Below is a small trained network, with its code and all its weights. Each question gives an input and a target symbol and asks what happens when units are switched off, that is, made to give their printed mean instead of their output.

import numpy as np


def w(rows, s, z=0):
    codes = np.array(rows[::2]) - 128.0
    scale = np.full(codes.shape[1], s)
    scale[-1] = z or s
    return codes * scale


def f(y):
    return np.maximum(y, 0)


def softmax(a):
    e = np.exp(a - a.max(-1, keepdims=True))
    return e / e.sum(-1, keepdims=True)


def log_softmax(a):
    a = a - a.max(-1, keepdims=True)
    return a - np.log(np.exp(a).sum(-1, keepdims=True))


def net(x, mask):
    ids = ['ΓΛΞΣαβδεζηθμτψω'.index(c) for c in x.split()]
    T = len(ids)
    res = E[ids] + P[:T]
    u = 0
    for l in range(2):
        q, k, v = (res @ M[l].T for M in (Q, K, V))
        z = softmax(np.where(np.tri(T) > 0, q @ k.T / 3**0.5, -1e9)) @ v
        res = res + np.where(mask[u], z, O[l][:, -1]) @ O[l][:, :-1]
        u += 1
        y = f(res @ A[l][:, :-1].T + A[l][:, -1])
        res = res + np.where(mask[u : u + 12], y, B[l][:, -1]) @ B[l][:, :-1]
        u += 12
    return log_softmax(res[-1] @ U[:, :-1].T + U[:, -1])


Q, K, V, O, A, B = {}, {}, {}, {}, {}, {}
E = w([
[174,148,131,106,52,59,196],'Γ',
[126,208,121,143,106,164,120],'Λ',
[122,115,135,236,120,85,121],'Ξ',
[176,61,130,73,175,196,150],'Σ',
[202,55,144,107,132,200,163],'α',
[137,78,128,65,167,118,162],'β',
[34,187,95,39,172,104,101],'δ',
[115,75,114,100,210,194,112],'ε',
[81,115,126,169,172,90,102],'ζ',
[157,79,139,143,176,186,116],'η',
[177,196,140,169,91,254,115],'θ',
[85,189,116,155,148,200,46],'μ',
[48,173,69,109,119,37,151],'τ',
[114,107,127,159,129,93,150],'ψ',
[179,80,156,177,93,166,152],'ω',
],0.0079)
P = w([
[75,111,28,173,83,229,174],'0',
[152,119,216,122,166,61,90],'1',
[181,237,58,179,192,170,167],'2',
[80,64,60,142,40,162,91],'3',
[122,123,241,121,162,82,129],'4',
[216,246,46,168,192,134,142],'5',
[131,70,57,112,51,134,57],'6',
[90,122,251,132,159,104,172],'7',
[241,254,37,142,179,95,116],'8',
[173,80,38,96,54,99,9],'9',
[73,111,251,131,163,122,241],'10',
[186,249,52,188,180,181,173],'11',
],0.0066)
Q[0] = w([
[150,180,51,125,116,162,132],'L0H0',
[139,193,54,130,112,158,134],'L0H0',
[144,253,13,121,111,206,131],'L0H0',
],0.0061)
K[0] = w([
[125,51,191,137,150,150,124],'L0H0',
[131,48,193,146,165,139,115],'L0H0',
[118,23,254,171,230,172,96],'L0H0',
],0.0078)
V[0] = w([
[85,42,107,228,178,147,193],'L0H0',
[142,2,175,184,232,134,175],'L0H0',
[157,198,126,89,36,156,85],'L0H0',
],0.0033)
O[0] = w([
[108,178,11,138,151,135,255,255],'L0H0',
[195,245,61,116,242,131,165,188],'L0H0',
[82,55,170,108,94,155,59,81],'L0H0',
],0.003,0.00063)
A[0] = w([
[21,136,179,35,241,79,93,113],'L0N0',
[124,255,164,149,172,115,149,237],'L0N1',
[163,227,146,152,178,112,151,199],'L0N2',
[103,109,38,225,166,137,110,71],'L0N3',
[146,67,241,83,101,19,182,171],'L0N4',
[127,178,54,179,55,117,125,172],'L0N5',
[188,110,53,119,132,228,107,90],'L0N6',
[88,100,222,232,187,127,84,91],'L0N7',
[108,87,89,101,86,139,100,252],'L0N8',
[123,137,89,105,49,129,108,184],'L0N9',
[213,208,85,175,245,125,169,185],'L0N10',
[113,151,50,82,141,185,83,136],'L0N11',
],0.0066,0.0023)
B[0] = w([
[61,139,109,60,207,113,65,165],'L0N0',
[106,212,127,132,115,128,183,233],'L0N1',
[124,224,105,132,119,126,197,221],'L0N2',
[153,109,130,1,99,114,203,170],'L0N3',
[157,85,232,113,125,30,132,205],'L0N4',
[160,65,46,78,169,148,65,200],'L0N5',
[70,168,93,143,119,66,111,181],'L0N6',
[105,132,169,206,157,156,6,162],'L0N7',
[133,94,65,144,123,118,118,181],'L0N8',
[140,120,65,140,117,120,92,171],'L0N9',
[156,214,74,113,124,131,186,255],'L0N10',
[142,117,106,173,67,58,109,175],'L0N11',
],0.0069,0.0047)
Q[1] = w([
[118,245,117,103,157,135,182],'L1H0',
[146,208,127,85,85,104,218],'L1H0',
[128,13,229,137,203,90,76],'L1H0',
],0.012)
K[1] = w([
[1,152,236,130,160,182,180],'L1H0',
[50,118,219,119,71,129,230],'L1H0',
[184,184,78,80,69,50,43],'L1H0',
],0.0087)
V[1] = w([
[58,153,120,166,101,22,128],'L1H0',
[172,143,149,246,64,138,129],'L1H0',
[56,176,111,182,136,173,70],'L1H0',
],0.012)
O[1] = w([
[63,138,172,254,29,96,93,254],'L1H0',
[120,132,120,228,250,59,217,91],'L1H0',
[8,116,138,131,129,230,247,65],'L1H0',
],0.0094,0.006)
A[1] = w([
[187,81,70,51,148,201,162,252],'L1N0',
[111,117,139,139,69,93,29,180],'L1N1',
[124,3,164,148,79,106,23,173],'L1N2',
[86,162,122,210,136,181,169,226],'L1N3',
[166,97,210,148,77,137,78,91],'L1N4',
[18,134,172,191,133,157,247,30],'L1N5',
[154,91,63,245,128,31,154,97],'L1N6',
[190,166,68,194,174,78,164,45],'L1N7',
[102,114,60,119,201,147,196,173],'L1N8',
[106,101,151,94,43,148,99,95],'L1N9',
[167,169,205,171,255,57,120,123],'L1N10',
[97,240,102,114,86,150,183,90],'L1N11',
],0.007,0.0034)
B[1] = w([
[1,170,65,113,81,119,124,166],'L1N0',
[162,156,126,164,149,182,204,249],'L1N1',
[116,109,69,95,218,82,173,229],'L1N2',
[101,86,151,108,119,39,104,195],'L1N3',
[82,172,120,96,201,132,162,182],'L1N4',
[216,102,167,4,74,168,84,194],'L1N5',
[53,116,107,80,144,217,61,241],'L1N6',
[66,142,232,84,199,128,71,208],'L1N7',
[171,169,146,127,151,179,234,164],'L1N8',
[161,145,144,153,208,166,145,171],'L1N9',
[194,13,73,194,112,209,119,215],'L1N10',
[147,28,147,172,134,87,138,221],'L1N11',
],0.0073,0.011)
U = w([
[44,93,11,110,91,189,135,212],'Γ',
[145,43,83,200,192,108,173,235],'Λ',
[137,149,93,30,139,58,87,96],'Ξ',
[180,167,133,16,198,93,98,2],'Σ',
[218,73,152,100,102,210,167,44],'α',
[116,151,158,157,113,194,29,88],'β',
[137,150,175,108,130,93,145,127],'δ',
[35,165,177,158,113,7,97,155],'ε',
[75,91,206,30,132,124,62,64],'ζ',
[123,151,149,235,86,123,179,126],'η',
[89,224,169,162,175,51,226,131],'θ',
[148,137,144,181,93,243,165,84],'μ',
[254,178,130,135,94,153,141,129],'τ',
[154,53,168,148,41,33,101,216],'ψ',
[101,189,175,86,187,227,177,18],'ω',
],0.0055,0.0033)

Each question gives the input, a string of symbols that net reads in full, and the target symbol t.
The units are the heads (3 rows each of Q, K, V and O) and the neurons (one row each of A and B). Each row of codes is followed by its name. A weight is (code - 128) times the scale printed after its matrix; where a second scale follows, it is the last column's (O, A, B and U).
mask holds one flag per unit, layer by layer, with each layer's heads first. A switched-off unit (its flag False) gives its mean, the last column of its rows in O or B, instead of its output. The means were averaged over made-up inputs and are rounded, as every weight is.
A unit's drop is (log p(t) with every unit on - log p(t) with that unit switched off) / (log p(t) with every unit on - log p(t) with every unit switched off).
The circuit of an input: a set's keep is (log p(t) with only the set's units on - log p(t) with every unit switched off) / (log p(t) with every unit on - log p(t) with every unit switched off). Starting from the 12 units with the biggest drops (on a tie, the unit counted first), units are removed one at a time, each time the one whose removal leaves the highest keep (on an exact tie, the one counted first), for as long as the keep stays at least 0.8.
circuit, biggest first: the units of the circuit, biggest drop first
unit that matters most: the unit with the biggest drop
top k neurons: the k neurons with the biggest drops, biggest first
top k neurons in layer l: the k neurons of layer l with the biggest drops, biggest first
input Γ ζ Σ ω β ψ, target τ: top 3 neurons	(L0N0 L0N4 L1N6)
input θ β β Γ Γ η ζ Ξ ψ Γ δ ζ, target μ: circuit, biggest first	(L1H0 L0N0 L1N9 L1N1)
input α β β η ε μ μ Γ Γ ε Γ Λ, target β: top 4 neurons in layer 1	(L1N6 L1N7 L1N10 L1N2)
input Γ δ ψ β α Γ, target Σ: circuit, biggest first	(L1H0)
input Ξ μ δ β α Ξ β ζ β Γ θ Γ, target ω: circuit, biggest first	(L1H0 L1N8 L1N7 L0N4)
input Λ Σ Γ Γ δ Λ ζ δ η, target μ: circuit, biggest first	(L1H0 L0N0 L1N9 L1N1)
input ζ ζ β Γ ψ, target Λ: top 2 neurons in layer 0	(L0N10 L0N4)
input δ β ζ ω ψ ω ε α Ξ μ β, target ζ: top 3 neurons in layer 0	(L0N4 L0N10 L0N6)
input Γ τ Σ β ζ Γ Λ ζ β, target ψ: top 2 neurons	(L0N0 L0N7)
input ε Γ β Γ β, target Λ: top 2 neurons	(L1N10 L0N4)
input μ ψ Γ Ξ β ε β Σ Γ, target Ξ: top 2 neurons	(L1N0 L1N1)
input η μ Γ α Λ Γ Γ Σ, target Λ: top 2 neurons	(L1N10 L1N2)
input β Γ Γ Ξ θ Σ Ξ Γ β Σ Γ ε, target β: top 2 neurons	(L1N6 L0N4)
input ζ β β μ β ζ β Γ Γ ψ θ, target α: top 3 neurons in layer 1	(L1N5 L1N10 L1N8)
input Λ δ Ξ θ Γ Σ δ η η Γ Ξ, target Λ: unit that matters most	L0H0
input μ τ ζ β β τ Ξ ψ, target θ: top 2 neurons	(L0N5 L0N3)
input Ξ Γ θ, target β: top 3 neurons	(L0N5 L1N6 L0N4)
input β ω ψ μ ω Ξ η β Ξ, target τ: top 3 neurons	(L0N0 L0N4 L1N6)
input Ξ ψ ω Σ Γ μ α ζ, target ζ: top 3 neurons	(L1N5 L0N10 L0N4)
input Γ ε α Γ Γ, target Λ: unit that matters most	L1N10
input Γ Γ θ β η β μ Γ Σ ζ Ξ Σ, target ζ: top 2 neurons	(L1N5 L1N7)
input β δ Λ β η ψ, target θ: top 2 neurons	(L0N7 L1N10)
input ψ μ μ ε β Λ, target τ: top 2 neurons	(L0N0 L0N4)
input Ξ ζ ψ Ξ Γ β, target β: top 3 neurons	(L1N6 L0N4 L1N7)
input Γ μ α, target α: top 3 neurons in layer 1	(L1N5 L1N8 L1N11)
input ε Σ ζ θ ζ ψ Γ Γ ζ ζ μ, target ζ: top 4 neurons in layer 1	(L1N5 L1N3 L1N1 L1N10)
input β δ Σ Ξ η Γ ζ η Γ Γ ζ β, target ψ: top neuron in layer 1	(L1N11)
input Γ Γ ζ Ξ η Γ Σ Γ Ξ β ζ, target Λ: top 2 neurons	(L1N10 L0N7)
input Γ Σ Γ Γ Ξ η ζ ζ ψ β μ ω, target α: top 2 neurons in layer 1	(L1N5 L1N8)
input η Γ θ β β, target α: top 3 neurons in layer 0	(L0N10 L0N6 L0N5)
